In the rows, zero is written as 128.
Each row of numbers stands for one element and depends on some of the facts below. Use the named rows to name the rest.

Some facts about the elements:
dribom: points at; pomi: is of sort; zigras: belongs to class
{z679,z382,z982,z438,z404,z541,z365,z105,z356,z656,z132,z602,z72,z820,z800,z557} dribom z250
{z590,z765,z275} dribom z205
{z590} dribom z382
{z375,z948,z786} dribom z365
{z982,z267,z105} dribom z554
{z273,z342,z706,z610,z844} dribom z541
{z104,z632,z132} dribom z982
{z104,z285,z275} dribom z656
{z691,z844} dribom z948
{z691} dribom z72
{z547} dribom z817
{z547} dribom z557
{z765} dribom z132
{z632,z602} dribom z844
{z632} dribom z666
{z710} dribom z932
{z993} dribom z473
{z993} dribom z241
{z993} dribom z539
{z706} dribom z820
{z932,z831,z664} dribom z602
{z664} dribom z747
{z823,z554} dribom z679
{z741,z172} dribom z175
{z129} dribom z855
{z675} dribom z927
{z772} dribom z438
{z729} dribom z800
{z427,z132,z198} dribom z464
{z656,z120} dribom z978
{z240,z791} dribom z818
{z771} dribom z786
{z275} dribom z437
{z676} dribom z356
{z69} dribom z791
pomi botur <- z131,z382,z104,z632,z175,z847,z454,z747,z250,z205,z978,z210,z234,z656,z172
pomi lata <- z12,z982,z778,z645,z706,z855,z831,z541,z520,z408,z464,z129,z176,z602,z141,z198
pomi kloski <- z679,z285,z927,z654,z675,z554,z132,z72,z830,z539,z767,z473,z69
pomi tedi <- z590,z342,z710,z20,z932,z925,z844,z447,z24,z817,z118,z378,z2,z557,z437
pomi grafim <- z375,z273,z547,z818,z874,z993,z631,z579,z363,z438,z165,z190,z365,z346,z917,z427,z120,z771,z152
pomi grises <- z581,z691,z400,z16,z765,z923,z241,z475,z404,z610,z823,z786,z451,z333,z105,z356,z240,z791,z555,z820,z666,z676
[z131,z12,z691,z363,z475,z438,z24,z365,z105,z356,z820] zigras 315
[z679,z241,z520,z190,z451] zigras 290
[z590,z375,z20,z610,z791,z72,z555,z539] zigras 565
[z382,z645,z874,z378,z666,z767] zigras 173
[z982,z581,z818,z285,z993,z631,z404,z120,z240,z473] zigras 743
[z273,z579,z175,z464,z747,z250,z554,z205,z333,z656] zigras 11
[z778,z710,z923,z932,z654,z210,z198] zigras 822
[z400,z547,z847,z823,z129,z176] zigras 797
[z342,z831,z234,z602,z152,z172] zigras 82
[z765,z706,z541,z844,z786,z346,z427,z132,z2,z830,z771] zigras 866
[z927,z447,z408] zigras 333
[z165,z118,z437,z69] zigras 828

Some elements and their rows:
[138,143,111,116,136,104,109,130,97,116,131,119,124,119,150,167,127,155,158,123,115,139,174,76,116,187,134,127,130,120,123,163,135,128,153,111,100,101,156,118,103,145,149,74] : z382
[171,140,115,112,118,114,137,126,71,149,153,124,132,122,153,151,138,167,172,135,111,120,177,123,116,164,130,138,108,101,122,183,126,140,125,128,100,79,128,137,131,115,134,82] : z541
[169,140,115,110,119,115,137,126,71,148,156,124,133,121,150,148,137,166,171,129,110,117,179,126,111,164,132,142,109,103,123,187,126,139,125,128,99,82,128,134,137,116,132,85] : z706
[113,119,106,90,156,112,131,137,112,134,166,130,125,130,116,183,142,158,132,129,144,140,168,149,130,115,119,147,105,101,101,130,133,114,161,93,91,89,137,157,131,126,105,121] : z273
[134,114,92,105,144,102,130,135,100,108,155,117,124,134,128,161,146,156,137,129,130,143,158,96,131,147,126,138,107,119,114,150,112,121,152,98,106,94,155,122,106,136,122,118] : z267
[162,118,117,115,125,122,134,132,78,127,160,122,140,120,146,138,151,161,168,135,123,136,169,98,125,160,137,135,111,113,109,181,115,113,132,127,110,94,148,139,129,102,139,96] : z765
[161,120,113,115,127,121,136,135,78,129,157,125,141,121,147,140,149,163,168,139,124,139,168,101,127,161,137,135,111,111,111,178,116,113,133,127,113,92,146,142,126,100,141,93] : z786
[134,154,92,101,143,104,129,113,106,127,141,135,63,138,144,166,114,138,124,132,129,139,176,132,115,149,120,129,112,90,122,142,133,158,163,117,83,80,140,113,113,156,115,104] : z12
[135,113,92,104,145,102,130,138,97,109,155,121,123,135,130,162,144,157,139,128,130,141,159,95,130,148,122,140,108,121,113,149,114,124,152,99,106,93,154,122,106,136,124,119] : z275
[125,134,91,102,152,109,129,119,115,104,147,136,72,138,140,151,130,134,123,134,141,158,171,107,123,143,125,124,115,99,108,136,120,130,173,115,93,94,159,115,108,141,120,115] : z356
[126,155,95,94,160,105,112,112,112,121,153,122,75,132,141,174,127,149,120,132,131,150,175,122,126,140,127,134,116,111,110,111,128,156,170,98,94,97,157,124,119,154,130,107] : z24
[140,110,116,125,130,106,127,145,90,114,125,121,147,136,131,174,135,156,155,133,126,133,162,76,118,185,123,135,110,122,128,179,133,94,151,104,95,102,149,143,92,136,130,85] : z923
[134,126,98,103,148,101,119,128,96,118,153,119,122,129,137,174,144,161,138,125,125,144,166,106,137,152,128,140,107,121,119,141,121,133,151,94,103,93,147,131,108,136,128,108] : z917
[110,116,108,101,149,121,145,134,112,132,154,143,123,140,117,166,138,144,132,139,155,147,175,140,126,125,117,138,109,88,101,147,131,102,165,108,89,90,138,153,121,115,107,112] : z333
[144,137,113,107,128,116,141,130,88,148,149,133,129,131,137,166,132,160,155,135,126,125,178,144,114,147,120,143,106,89,120,171,133,130,142,117,89,79,121,145,128,123,115,91] : z408
[87,149,102,119,148,129,134,136,111,119,156,138,139,138,124,166,135,154,138,128,134,189,181,147,121,106,100,139,133,87,107,147,165,118,161,97,66,97,126,140,134,116,119,89] : z175
[143,143,123,115,130,103,109,121,84,119,126,135,105,119,162,173,125,149,157,116,109,139,183,92,117,196,144,121,119,114,134,179,145,131,154,119,89,89,138,126,104,146,133,67] : z767
[106,133,91,107,144,113,118,120,98,133,131,132,113,146,126,153,145,149,139,124,129,143,200,83,130,154,103,132,107,113,113,168,98,127,153,101,94,88,141,139,97,108,118,133] : z791

Which element is each row?
No name comes twice in this set of rows, the named rows included.
[129,130,132,121,127,103,114,132,83,128,118,135,144,125,148,189,129,156,160,116,111,129,182,97,114,201,139,130,115,115,141,188,150,110,152,110,82,90,127,146,98,142,124,63] | z654
[124,122,86,125,141,107,132,136,88,82,164,116,126,144,131,154,144,162,136,122,112,185,156,96,129,127,100,141,114,123,118,156,135,123,141,91,86,104,145,114,118,135,125,109] | z741
[152,123,106,124,133,105,121,130,88,107,132,122,113,133,150,159,129,150,149,135,123,145,162,72,124,179,124,125,113,121,123,165,126,116,155,113,102,100,156,126,93,134,142,88] | z666
[117,139,108,100,143,115,147,128,105,155,145,142,117,141,124,178,123,151,135,140,144,133,180,167,118,129,108,142,106,78,118,152,140,130,158,110,77,77,118,153,120,125,101,99] | z464
[157,127,106,114,140,93,112,133,88,111,148,110,116,124,148,175,132,163,146,123,117,136,155,78,130,170,126,131,109,134,119,149,127,127,148,98,104,98,154,129,104,145,140,92] | z874
[140,142,100,110,134,104,135,118,91,132,135,129,114,140,142,168,128,153,141,131,118,131,180,126,115,167,125,138,109,99,134,166,130,147,148,113,86,84,132,123,106,144,118,94] | z141
[113,156,94,98,155,110,115,119,122,115,141,137,84,123,145,160,126,138,130,128,136,154,180,116,118,149,132,124,133,96,109,134,133,143,176,113,93,92,158,110,111,148,130,101] | z131

Now the same elements, written a new way:
Some elements and their rows:
[125,127,183,130,128,148,121,144,116,101,134,127,129,125,142,117,129,118,106,127,133,119,146,115,138,129,127,123,128,154,149,120,143,128,127,132,128,123,122] : z679
[122,123,158,131,125,135,121,142,135,113,114,129,126,138,120,124,131,128,132,99,124,138,118,145,127,132,129,129,121,122,155,128,124,117,128,126,137,127,119] : z105
[122,132,90,131,131,128,127,119,123,131,136,124,136,123,135,142,135,133,176,168,132,113,137,119,129,125,127,126,126,112,109,125,139,142,125,149,123,129,123] : z205
[132,124,135,131,127,124,123,129,137,135,113,129,127,137,113,133,133,135,122,104,124,147,116,146,125,132,133,134,124,128,126,129,132,116,129,125,134,128,124] : z475
[132,133,85,126,129,134,118,118,129,124,143,124,131,108,118,138,126,140,189,155,125,116,136,125,134,131,130,123,128,89,130,124,121,139,127,153,126,136,142] : z2
[121,133,134,115,118,128,121,132,126,145,112,125,131,126,135,99,114,124,83,116,129,135,110,143,114,127,122,130,135,126,132,122,104,136,127,112,125,135,147] : z676
[121,141,112,114,126,118,137,130,132,153,126,126,133,132,140,116,109,120,94,141,128,125,111,127,104,123,126,127,141,118,184,126,110,138,130,110,126,128,144] : z948
[116,137,102,118,122,118,129,124,132,128,118,128,120,117,130,111,116,127,128,141,130,116,117,134,111,122,113,128,136,106,131,134,109,137,132,97,116,136,155] : z817
[138,127,137,132,131,121,132,121,127,105,132,130,108,122,124,136,131,128,161,136,129,136,141,119,143,128,128,135,129,135,135,141,162,114,131,97,122,118,141] : z447
[147,128,145,126,130,123,141,136,139,134,159,139,123,124,132,101,107,114,29,75,119,123,131,122,117,135,124,109,131,151,117,148,65,127,140,127,129,142,157] : z120
[121,116,131,140,123,98,153,121,139,95,86,148,99,170,116,184,136,129,200,115,129,157,115,148,139,116,123,144,119,113,122,136,140,94,131,69,135,107,93] : z932
[123,128,118,125,120,142,116,133,126,142,120,121,135,125,124,126,127,134,135,119,123,135,112,142,120,133,134,125,125,110,139,122,111,136,123,147,132,135,137] : z823
[131,123,158,133,130,129,121,122,126,113,118,126,118,120,118,135,138,125,126,135,134,123,140,118,129,126,139,134,132,162,121,120,165,117,129,115,126,113,123] : z408
[122,126,107,139,133,114,137,125,141,120,128,135,123,138,123,147,138,130,147,131,129,112,126,128,114,125,125,126,125,123,118,138,132,124,133,124,127,125,111] : z131
[108,132,128,120,120,127,117,125,133,136,107,125,130,114,126,108,122,123,95,139,135,104,116,132,96,121,126,129,140,133,111,118,116,143,131,110,120,130,137] : z141
[120,134,131,114,119,126,120,130,127,149,109,125,131,125,132,102,116,126,78,119,128,136,111,143,112,127,122,132,135,127,120,125,110,134,129,112,124,138,150] : z16
[137,124,188,121,128,137,119,139,146,102,136,138,123,108,118,81,103,109,41,77,122,115,135,127,113,136,133,115,135,142,154,128,79,123,139,122,132,139,153] : z404
[127,127,123,134,130,129,126,128,126,137,122,128,135,137,126,144,140,135,133,131,131,130,126,130,128,127,132,131,125,135,105,125,149,130,126,142,131,125,108] : z767

Name these rows:
No name comes twice in this set of rows, the named rows included.
[139,132,96,125,130,138,131,132,116,155,154,124,144,131,137,131,126,137,135,125,121,139,131,129,142,134,127,119,121,108,120,130,104,141,123,176,134,142,135] | z427
[124,121,109,126,129,146,111,121,128,135,134,118,141,101,112,128,131,131,154,153,128,100,125,121,128,130,142,124,133,111,117,106,121,144,120,160,127,128,114] | z706
[115,131,115,131,131,137,125,130,122,110,138,127,136,124,140,135,131,128,177,164,132,111,142,118,133,125,125,124,125,107,134,119,133,140,126,148,126,129,114] | z656
[138,126,160,129,131,126,128,129,144,128,145,139,125,111,118,104,115,113,31,91,127,97,132,120,97,132,134,110,137,161,96,136,80,131,140,129,126,136,148] | z473
[119,118,132,125,132,152,109,132,131,118,136,120,145,97,113,111,128,127,156,159,129,97,130,123,132,128,138,125,133,100,143,102,117,139,121,156,129,129,103] | z541
[136,126,117,133,132,114,143,135,134,146,136,133,130,150,131,132,130,134,113,99,123,153,120,139,131,131,118,128,120,127,116,148,121,117,131,132,134,134,119] | z363
[119,132,86,132,130,122,129,123,134,131,134,130,134,126,128,137,132,133,155,149,131,105,128,127,114,125,124,122,127,105,109,129,116,140,130,141,124,134,121] | z847
[130,132,118,123,125,139,113,124,118,149,122,118,139,121,126,128,130,139,151,135,126,147,128,133,140,132,136,134,126,117,119,116,141,133,120,152,131,133,135] | z333
[108,136,135,116,123,126,125,139,135,98,119,132,122,116,136,98,110,122,130,140,132,110,129,134,119,121,107,127,137,95,159,129,111,133,133,96,120,136,145] | z557
[136,125,158,134,131,127,131,124,121,128,127,130,122,133,129,135,137,125,104,123,132,133,137,117,136,128,134,132,128,168,111,129,160,118,129,120,128,118,119] | z927
[138,138,111,118,129,146,117,127,125,157,140,119,145,123,119,142,121,137,141,138,122,139,127,127,123,135,150,128,131,105,184,108,134,136,123,175,140,130,142] | z786

Now the same elements, written a new way:
Known rows:
[127,127,130,141,124,122,124,144,120,139,117,122,115,118,119,131,117,120,120,121,125,121,145,119,133,141,127,127,127,121,116,121,139,124,123,109,119,126,124,121,154,122,121,134,125,121,132,124,118,137] : z830
[122,128,133,140,124,122,122,121,124,141,119,137,117,129,117,132,115,123,121,136,128,122,125,121,154,136,128,117,127,120,118,136,150,129,140,121,144,125,123,128,130,144,131,132,132,120,122,127,113,116] : z120
[129,127,137,137,123,143,125,119,117,123,117,121,117,127,122,122,133,124,120,139,123,116,146,119,118,124,135,144,144,119,116,117,118,124,118,112,98,125,125,145,120,121,121,132,121,135,120,125,168,122] : z932
[138,127,131,127,124,129,125,149,118,123,119,129,118,118,119,130,115,121,124,144,122,118,134,117,119,130,131,125,126,121,116,118,143,135,123,155,108,126,124,135,122,122,123,128,132,120,127,124,115,117] : z844
[136,133,125,137,126,163,129,120,122,128,121,122,135,120,138,151,139,123,140,103,133,135,131,120,123,134,123,142,134,121,118,115,126,124,120,109,100,138,130,116,122,123,123,138,124,129,126,140,155,143] : z365
[131,135,126,161,127,140,124,120,126,123,141,123,122,126,151,120,115,128,163,127,123,116,152,115,117,136,126,118,133,139,116,166,127,122,118,187,107,179,144,121,153,122,122,123,153,120,140,125,113,123] : z786
[121,127,133,137,126,121,125,123,124,141,118,138,119,127,117,132,114,122,121,138,129,123,126,120,153,136,127,117,125,121,118,137,149,130,141,121,145,124,124,130,130,145,132,132,132,119,121,125,115,115] : z993
[144,128,136,128,123,137,126,121,120,128,118,138,134,124,120,120,156,124,121,122,144,148,134,120,132,133,125,136,139,119,119,114,144,128,119,107,102,123,123,134,117,122,123,134,121,147,119,127,171,132] : z602
[131,123,125,105,132,123,126,151,131,123,118,126,118,130,119,122,139,122,122,129,128,153,122,141,119,127,127,119,126,134,142,113,120,124,134,106,126,124,123,118,123,120,127,128,123,127,125,129,137,135] : z176
[117,126,126,108,136,131,137,121,127,129,127,135,162,136,129,142,118,141,125,104,123,122,116,140,138,123,123,140,126,120,142,117,141,165,137,107,159,123,122,127,119,163,131,122,126,122,119,153,115,124] : z382
[123,139,125,153,125,121,127,118,125,126,136,123,128,129,134,120,115,124,141,144,123,116,139,117,115,124,133,130,130,132,117,181,120,121,119,181,119,148,143,148,151,121,123,130,148,125,148,124,110,120] : z765
[126,127,127,142,124,123,125,131,120,136,117,121,117,119,118,138,116,121,121,143,126,119,136,119,131,132,140,122,125,121,116,119,139,123,136,121,115,126,130,134,143,124,123,140,126,120,133,127,120,123] : z427
[124,127,137,140,126,123,123,137,129,143,117,137,118,124,118,123,114,122,122,121,127,126,133,120,155,138,125,120,126,120,118,134,158,126,131,108,145,126,123,119,134,140,136,123,132,121,122,124,113,137] : z285
[147,127,136,136,124,152,126,126,119,133,116,122,116,126,119,131,145,121,120,132,127,120,140,127,135,127,146,139,125,120,115,115,117,123,119,107,100,124,123,122,132,118,121,128,123,133,130,126,166,128] : z198
[118,125,124,125,126,122,138,122,120,124,121,121,133,117,120,140,116,125,120,129,123,119,121,149,123,122,133,123,124,123,136,115,126,139,145,110,121,125,124,126,120,135,121,123,124,121,121,132,140,126] : z104
[138,126,126,112,126,122,125,140,128,125,118,131,117,122,118,123,134,122,122,130,136,150,129,133,134,129,130,117,126,120,128,115,126,122,131,108,125,124,123,120,120,121,123,131,122,123,122,127,142,126] : z141
[126,126,125,116,125,122,126,124,126,122,132,124,124,118,121,122,125,125,122,130,128,122,121,128,130,124,127,124,127,122,131,118,118,126,128,124,128,125,123,126,123,123,122,127,125,121,124,126,127,126] : z817
[129,126,123,122,127,123,126,120,128,124,131,127,131,119,126,122,130,124,129,130,127,121,121,127,118,124,125,122,126,125,133,118,120,124,124,129,124,126,125,128,120,123,122,123,125,125,125,127,124,122] : z729

Which element is each row?
No name comes twice in this set of rows, the named rows included.
[134,127,131,138,124,151,126,121,118,123,118,122,118,121,123,126,134,124,120,132,124,117,137,120,125,125,138,144,128,120,116,116,115,124,119,115,100,126,123,133,129,120,121,128,123,130,126,124,157,123] | z710
[145,126,139,136,125,135,124,121,121,126,117,135,118,124,119,121,155,124,120,131,144,145,143,127,138,126,126,125,128,119,130,114,134,124,119,107,102,124,122,125,118,123,124,127,118,142,120,127,176,125] | z831
[132,138,125,129,126,144,136,122,120,139,119,122,140,121,125,150,149,122,129,115,133,134,122,121,118,126,125,149,133,119,118,116,123,122,117,107,102,127,130,135,122,122,120,145,122,140,130,126,145,140] | z438
[139,125,125,131,126,153,125,122,128,122,132,128,124,120,142,122,117,126,149,115,124,121,136,120,118,128,125,110,126,133,130,117,127,128,130,139,113,142,126,116,121,121,122,123,126,120,120,135,139,124] | z948

The same elements again, as new rows of numbers:
Some rows with their names:
[119,161,132,131,132,145,121,93,117,130,126,157,157,146,110,115,110,126,123,122,125,141,124,117,143,103,103,130,75,106,134,137,123,115] : z554
[118,160,133,135,137,152,121,94,125,159,142,148,173,135,116,105,114,120,122,125,120,151,119,117,147,110,98,135,57,99,130,130,127,121] : z579
[134,149,120,147,139,145,134,118,121,167,150,135,141,159,123,100,111,164,119,137,112,134,109,121,173,125,103,137,121,107,147,126,131,149] : z874
[129,142,132,134,130,142,122,106,117,98,129,134,120,134,134,123,117,119,128,106,113,121,126,113,149,137,121,129,122,104,168,130,140,124] : z72
[123,159,133,138,140,147,117,92,128,160,120,143,176,144,116,111,114,129,127,136,126,131,119,111,125,91,82,138,78,104,139,126,132,106] : z250
[135,152,119,139,134,140,131,114,115,106,124,139,130,154,130,110,106,156,128,123,117,133,117,119,154,132,118,133,165,109,142,129,126,132] : z132
[125,158,134,138,140,146,118,88,126,157,122,143,176,135,114,110,113,126,126,138,125,132,120,116,124,95,80,137,72,104,143,128,133,108] : z656
[137,146,125,144,139,142,131,108,119,125,122,124,148,134,128,109,118,133,131,137,114,119,118,119,133,126,89,137,136,112,165,126,140,121] : z104
[127,154,125,139,137,150,128,104,119,109,131,133,161,122,132,102,116,120,130,118,114,151,116,121,140,142,106,135,121,101,138,125,131,128] : z120
[134,145,123,140,137,150,130,114,119,129,138,127,150,125,126,102,121,133,127,127,108,139,118,121,149,136,104,137,125,106,156,128,136,143] : z772
[126,148,113,135,135,149,144,127,103,111,120,129,160,162,121,103,128,131,136,131,119,132,134,109,129,110,85,134,150,134,140,114,127,120] : z475
[134,141,133,138,135,138,130,101,119,105,125,122,140,152,136,120,118,125,131,118,122,119,131,99,141,112,102,137,136,108,149,128,136,120] : z437
[130,146,123,140,136,148,131,120,121,136,143,126,148,141,132,106,119,132,127,122,110,137,117,116,155,136,109,134,118,105,144,121,134,138] : z917
[130,142,124,143,135,148,136,127,118,164,153,127,146,151,120,107,125,134,121,129,109,127,121,111,170,122,106,131,84,113,150,127,135,144] : z190
[142,137,129,149,136,137,138,114,117,158,149,126,116,168,129,117,118,142,117,139,116,94,124,106,165,107,89,134,116,119,185,134,146,134] : z778
[138,161,118,139,143,137,148,143,110,61,138,127,154,130,133,117,124,108,139,122,130,120,117,118,120,116,100,153,148,118,151,104,130,120] : z129
[127,153,123,132,139,147,124,97,112,111,118,138,148,141,136,105,113,129,132,123,122,137,124,116,118,120,92,140,161,114,158,123,133,117] : z581
[128,150,118,138,136,149,139,126,115,99,129,124,168,129,132,101,124,123,136,119,112,148,121,119,141,146,107,133,135,112,120,117,128,130] : z547

Rows to name:
No name comes twice in this set of rows, the named rows included.
[130,141,121,138,135,147,136,118,109,155,140,134,130,165,121,108,122,139,123,135,117,114,131,113,148,103,89,136,126,126,176,127,139,133] | z451
[132,142,132,139,134,149,122,106,123,120,142,127,137,117,139,112,120,108,125,112,107,132,119,117,150,146,110,134,102,97,170,130,144,134] | z375
[129,143,123,139,130,141,137,126,112,134,140,138,129,163,114,116,120,139,123,125,115,116,128,113,168,116,110,125,103,118,151,132,132,136] | z679
[133,151,118,143,134,138,135,116,114,139,132,145,123,175,119,112,106,169,119,134,118,124,114,121,170,119,112,132,141,114,150,133,128,141] | z767
[137,141,133,139,134,138,132,100,117,98,128,124,142,141,134,121,120,117,130,120,120,119,129,105,141,118,100,136,133,109,153,134,139,118] | z118
[134,145,125,142,140,142,126,117,122,139,119,120,150,149,132,112,117,142,132,134,117,118,119,111,133,119,94,137,144,111,155,117,137,121] | z978
[120,160,132,136,136,152,123,95,124,151,138,150,174,125,113,102,114,117,121,127,119,151,117,122,145,114,95,133,50,100,133,135,130,124] | z273
[128,154,123,134,137,148,127,93,110,102,115,139,150,134,133,103,114,126,131,125,121,138,124,120,117,123,90,138,158,117,164,126,134,114] | z404
[134,151,120,142,138,145,131,117,121,132,133,130,147,142,134,101,112,146,126,125,113,143,111,120,156,142,109,137,148,101,141,121,130,143] | z346
[130,141,131,132,135,147,119,99,114,120,130,129,124,138,142,115,119,118,128,115,116,117,129,109,128,123,98,138,143,111,189,126,146,122] | z555

